Here is a tiny trained network, its code and every weight. The questions are about switching its units off for an input and a target symbol, where a switched-off unit gives its printed mean instead of its output.

import numpy as np


def w(rows, s, z=0):
    codes = np.array(rows[::2]) - 128.0
    scale = np.full(codes.shape[1], s)
    scale[-1] = z or s
    return codes * scale


def f(y):
    return np.maximum(y, 0)


def softmax(a):
    e = np.exp(a - a.max(-1, keepdims=True))
    return e / e.sum(-1, keepdims=True)


def log_softmax(a):
    a = a - a.max(-1, keepdims=True)
    return a - np.log(np.exp(a).sum(-1, keepdims=True))


def net(x, mask):
    ids = ['ΞΣΦαβγζηθψω'.index(c) for c in x.split()]
    T = len(ids)
    res = E[ids] + P[:T]
    u = 0
    for l in range(2):
        r = res
        for j in range(2):
            rows = slice(4 * j, 4 * j + 4)
            q, k, v = (r @ M[l][rows].T for M in (Q, K, V))
            z = softmax(np.where(np.tri(T) > 0, q @ k.T / 4**0.5, -1e9)) @ v
            o = O[l][rows]
            res = res + np.where(mask[u + j], z, o[:, -1]) @ o[:, :-1]
        u += 2
        y = f(res @ A[l][:, :-1].T + A[l][:, -1])
        res = res + np.where(mask[u : u + 4], y, B[l][:, -1]) @ B[l][:, :-1]
        u += 4
    return log_softmax(res[-1] @ U[:, :-1].T + U[:, -1])


Q, K, V, O, A, B = {}, {}, {}, {}, {}, {}
E = w([
[155,134,77,6,83,192,151,105,160,96],'Ξ',
[99,204,197,49,66,117,150,93,138,196],'Σ',
[18,93,92,144,80,128,102,92,102,164],'Φ',
[109,100,84,100,81,187,169,37,148,46],'α',
[161,134,111,156,62,76,196,142,51,87],'β',
[148,68,116,44,59,162,143,105,199,73],'γ',
[72,194,76,102,58,127,127,78,102,177],'ζ',
[187,134,141,225,135,176,160,95,153,175],'η',
[178,211,72,105,103,84,123,128,165,105],'θ',
[65,106,58,117,48,126,102,159,96,204],'ψ',
[148,15,127,128,197,53,134,98,144,187],'ω',
],0.019)
P = w([
[43,220,210,131,118,168,98,197,132,45],'0',
[77,125,109,106,175,104,201,155,170,124],'1',
[94,121,102,108,162,100,189,133,170,120],'2',
[119,108,97,114,151,100,176,119,163,127],'3',
[140,103,93,122,135,103,155,106,160,127],'4',
[159,102,85,124,120,108,133,90,147,125],'5',
[181,99,80,125,111,111,110,79,135,125],'6',
[201,98,78,125,98,116,91,68,133,131],'7',
[221,97,72,129,84,120,70,64,131,132],'8',
[239,100,66,131,69,124,53,57,131,135],'9',
[255,115,54,127,61,128,48,49,128,138],'10',
],0.0098)
Q[0] = w([
[116,128,177,96,107,96,178,118,104,182],'0.h0',
[141,143,57,128,129,93,152,121,132,179],'0.h0',
[100,109,95,143,126,137,145,124,170,158],'0.h0',
[122,98,6,126,94,91,161,60,168,129],'0.h0',
[215,101,107,126,242,112,178,132,162,53],'0.h1',
[136,60,97,49,165,116,116,142,136,94],'0.h1',
[117,165,188,157,139,36,82,165,81,187],'0.h1',
[188,123,114,154,22,163,242,115,201,36],'0.h1',
],0.011)
K[0] = w([
[142,166,173,111,142,153,176,148,150,157],'0.h0',
[196,66,134,108,90,165,112,50,67,119],'0.h0',
[183,138,116,154,109,82,139,117,100,119],'0.h0',
[241,92,77,170,32,98,52,53,110,180],'0.h0',
[186,56,78,85,185,60,176,44,154,228],'0.h1',
[137,111,98,170,223,101,56,198,121,144],'0.h1',
[3,153,177,113,160,165,249,190,134,120],'0.h1',
[255,155,144,121,59,81,78,47,116,176],'0.h1',
],0.0087)
V[0] = w([
[66,79,15,191,101,97,70,116,162,35],'0.h0',
[248,109,152,139,67,122,217,162,39,147],'0.h0',
[64,115,154,140,76,10,184,255,121,80],'0.h0',
[147,160,101,55,123,101,174,110,50,118],'0.h0',
[58,107,94,166,106,123,182,59,110,97],'0.h1',
[85,58,142,183,98,17,38,180,156,217],'0.h1',
[121,169,36,47,159,116,189,168,68,181],'0.h1',
[134,132,123,16,49,82,204,142,95,142],'0.h1',
],0.0062)
O[0] = w([
[197,224,205,46,109,128,187,89,142,157,133],'0.h0',
[153,129,2,124,150,53,138,51,116,168,255],'0.h0',
[234,146,199,66,109,171,62,47,67,126,51],'0.h0',
[128,119,128,133,202,123,99,95,61,144,135],'0.h0',
[142,146,141,118,124,156,158,153,133,212,166],'0.h1',
[124,151,89,95,136,199,154,135,147,81,51],'0.h1',
[156,138,73,146,131,160,52,229,71,153,87],'0.h1',
[148,89,96,201,64,206,100,138,91,121,135],'0.h1',
],0.0078,0.0055)
A[0] = w([
[234,111,121,212,137,189,113,160,112,113,3],'0.n0',
[222,136,104,98,125,160,134,195,145,119,196],'0.n1',
[161,100,99,93,94,156,132,160,98,2,200],'0.n2',
[140,26,80,146,180,59,159,121,101,109,23],'0.n3',
],0.0066,0.0026)
B[0] = w([
[88,156,163,1,174,200,197,123,169,154,185],'0.n0',
[130,110,133,248,123,107,125,73,137,92,178],'0.n1',
[132,93,163,192,133,71,76,133,177,44,192],'0.n2',
[138,160,85,128,136,220,203,162,61,122,253],'0.n3',
],0.0082,0.0057)
Q[1] = w([
[100,131,133,112,39,88,152,140,30,76],'1.h0',
[162,111,127,226,114,167,195,61,142,210],'1.h0',
[140,185,107,141,176,123,167,151,104,72],'1.h0',
[184,60,94,167,184,51,202,133,95,92],'1.h0',
[19,203,123,35,62,176,14,119,142,154],'1.h1',
[73,113,118,139,10,63,88,63,129,67],'1.h1',
[139,105,116,143,193,176,134,84,220,114],'1.h1',
[126,70,109,111,157,107,173,163,43,62],'1.h1',
],0.011)
K[1] = w([
[157,163,176,101,115,167,78,52,91,158],'1.h0',
[121,135,39,133,55,82,180,102,162,154],'1.h0',
[191,114,118,142,179,133,174,105,114,116],'1.h0',
[190,87,52,117,148,128,110,93,146,147],'1.h0',
[105,112,253,110,126,163,101,180,121,96],'1.h1',
[153,178,187,134,91,171,100,98,157,133],'1.h1',
[103,114,61,137,92,114,151,138,192,121],'1.h1',
[184,88,114,82,166,123,108,74,117,162],'1.h1',
],0.013)
V[1] = w([
[163,115,162,129,56,97,163,208,149,122],'1.h0',
[186,56,136,99,167,142,139,92,185,48],'1.h0',
[125,125,104,47,131,173,45,106,199,144],'1.h0',
[169,94,80,38,151,77,130,209,93,162],'1.h0',
[106,103,130,51,151,117,183,103,82,217],'1.h1',
[138,219,186,126,73,216,178,132,81,189],'1.h1',
[114,29,155,70,1,97,160,104,143,74],'1.h1',
[195,217,131,141,140,101,126,106,162,101],'1.h1',
],0.0089)
O[1] = w([
[161,243,83,110,88,43,163,119,65,113,93],'1.h0',
[130,145,107,99,84,125,196,193,255,118,88],'1.h0',
[38,148,128,158,104,122,182,166,140,184,2],'1.h0',
[130,196,254,76,135,130,167,95,95,119,71],'1.h0',
[88,173,182,127,84,74,54,135,178,198,109],'1.h1',
[150,181,56,171,113,107,171,37,202,121,156],'1.h1',
[119,37,177,155,48,134,195,111,95,188,149],'1.h1',
[154,137,77,172,226,117,207,181,101,150,221],'1.h1',
],0.0083,0.0072)
A[1] = w([
[142,191,146,254,159,82,104,103,103,214,123],'1.n0',
[51,122,124,77,12,118,55,71,97,146,1],'1.n1',
[101,91,44,91,199,105,184,91,81,147,156],'1.n2',
[47,79,158,114,154,82,71,160,46,128,3],'1.n3',
],0.0075,0.005)
B[1] = w([
[90,108,117,100,209,115,149,134,129,122,212],'1.n0',
[186,227,168,172,155,90,89,248,116,97,153],'1.n1',
[129,119,194,108,92,160,123,145,194,122,254],'1.n2',
[199,151,87,42,89,111,189,109,145,151,137],'1.n3',
],0.013,0.017)
U = w([
[224,119,161,106,122,97,157,21,81,108,144],'Ξ',
[161,80,206,215,96,110,21,95,128,151,189],'Σ',
[148,210,161,179,82,119,201,75,134,172,36],'Φ',
[139,131,248,193,152,74,168,102,102,132,49],'α',
[69,50,91,117,171,127,134,85,2,174,228],'β',
[201,63,172,205,100,108,144,98,122,217,20],'γ',
[143,101,93,125,201,88,81,132,161,52,132],'ζ',
[85,129,228,37,63,84,77,80,173,106,253],'η',
[129,142,227,141,166,202,193,138,94,91,6],'θ',
[151,155,80,134,73,229,98,55,107,191,181],'ψ',
[145,155,145,129,118,143,164,137,75,205,115],'ω',
],0.0054,0.0062)

Each question gives the input, a string of symbols that net reads in full, and the target symbol t.
The units are the heads (4 rows each of Q, K, V and O) and the neurons (one row each of A and B). Each row of codes is followed by its name. A weight is (code - 128) times the scale printed after its matrix; where a second scale follows, it is the last column's (O, A, B and U).
mask holds one flag per unit, layer by layer, with each layer's heads first. A switched-off unit (its flag False) gives its mean, the last column of its rows in O or B, instead of its output. The means were averaged over made-up inputs and are rounded, as every weight is.
A unit's drop is (log p(t) with every unit on - log p(t) with that unit switched off) / (log p(t) with every unit on - log p(t) with every unit switched off).
The circuit of an input: a set's keep is (log p(t) with only the set's units on - log p(t) with every unit switched off) / (log p(t) with every unit on - log p(t) with every unit switched off). Starting from all 12 units, units are removed one at a time, each time the one whose removal leaves the highest keep (on an exact tie, the one counted first), for as long as the keep stays at least 0.8.
circuit, biggest first: the units of the circuit, biggest drop first
top k neurons: the k neurons with the biggest drops, biggest first
top k neurons in layer l: the k neurons of layer l with the biggest drops, biggest first
heads that matter: for each layer, one digit per head in row order, 1 if its drop is at least 0.15 and else 0, layers parted by /
input γ β β β Ξ γ η η ζ ψ, target γ: circuit, biggest first : (1.h1 0.h1 0.h0)
input ω η η θ η ζ η, target β: top 2 neurons : (1.n0 1.n2)
input η Σ η Σ Σ ψ η β, target Ξ: circuit, biggest first : (0.h0 1.h0)
input β γ β, target Φ: circuit, biggest first : (1.h0 1.h1 0.h0)
input ζ η β γ β η η η η ψ, target ζ: heads that matter : 01 / 11
input η β γ θ η η β η β, target ζ: heads that matter : 00 / 01
input ζ η Σ η η η η, target ζ: circuit, biggest first : (1.h1 1.h0)
input γ ζ θ β ψ η Φ η Σ, target γ: circuit, biggest first : (1.h1 0.h0 0.h1)
input η ψ η η θ β Σ θ γ, target ζ: circuit, biggest first : (0.n2 1.h1 0.n1)
input ζ η η η ω θ Ξ, target θ: top 3 neurons : (0.n1 0.n2 1.n2)
input β η Φ β ψ η η Σ, target β: circuit, biggest first : (0.h0 1.n0 1.h0 0.h1)
input γ Σ η η η η η γ η, target Φ: circuit, biggest first : (1.h0)
input Φ θ Σ, target Φ: circuit, biggest first : (1.h1 0.h0 0.h1)
input η ζ ψ, target η: heads that matter : 01 / 00
input ω Σ γ Φ Σ θ β η Σ η, target ψ: top 3 neurons : (0.n0 1.n1 0.n3)
input η β ζ θ Φ Φ Σ η Φ, target η: heads that matter : 01 / 00
input β η ω α η ψ ζ η, target α: heads that matter : 10 / 11
input θ Φ η, target ζ: circuit, biggest first : (0.h0 1.h1 1.h0)
input η Ξ γ Σ η Φ γ ζ η, target Σ: circuit, biggest first : (1.h1 0.h0 1.h0)
input ω β Σ β η α ζ, target ω: top 2 neurons : (1.n1 1.n3)
input β β η α β ζ η η Φ η, target Σ: top 2 neurons : (1.n1 0.n3)
input θ η θ η Φ ζ, target θ: top neuron in layer 0 : (0.n2)
input α Σ ζ η η α η, target γ: circuit, biggest first : (0.h0 1.h1 1.h0)
input Φ η γ η θ β ζ, target Φ: heads that matter : 11 / 01
input β ζ Ξ θ ζ ζ η η α ω θ, target θ: top 2 neurons in layer 0 : (0.n1 0.n2)
input β ζ β η η η Σ ζ, target β: top neuron in layer 1 : (1.n0)
input η β η β β β γ, target γ: top neuron in layer 0 : (0.n1)
input ψ η Σ η Ξ Φ, target ψ: heads that matter : 11 / 01
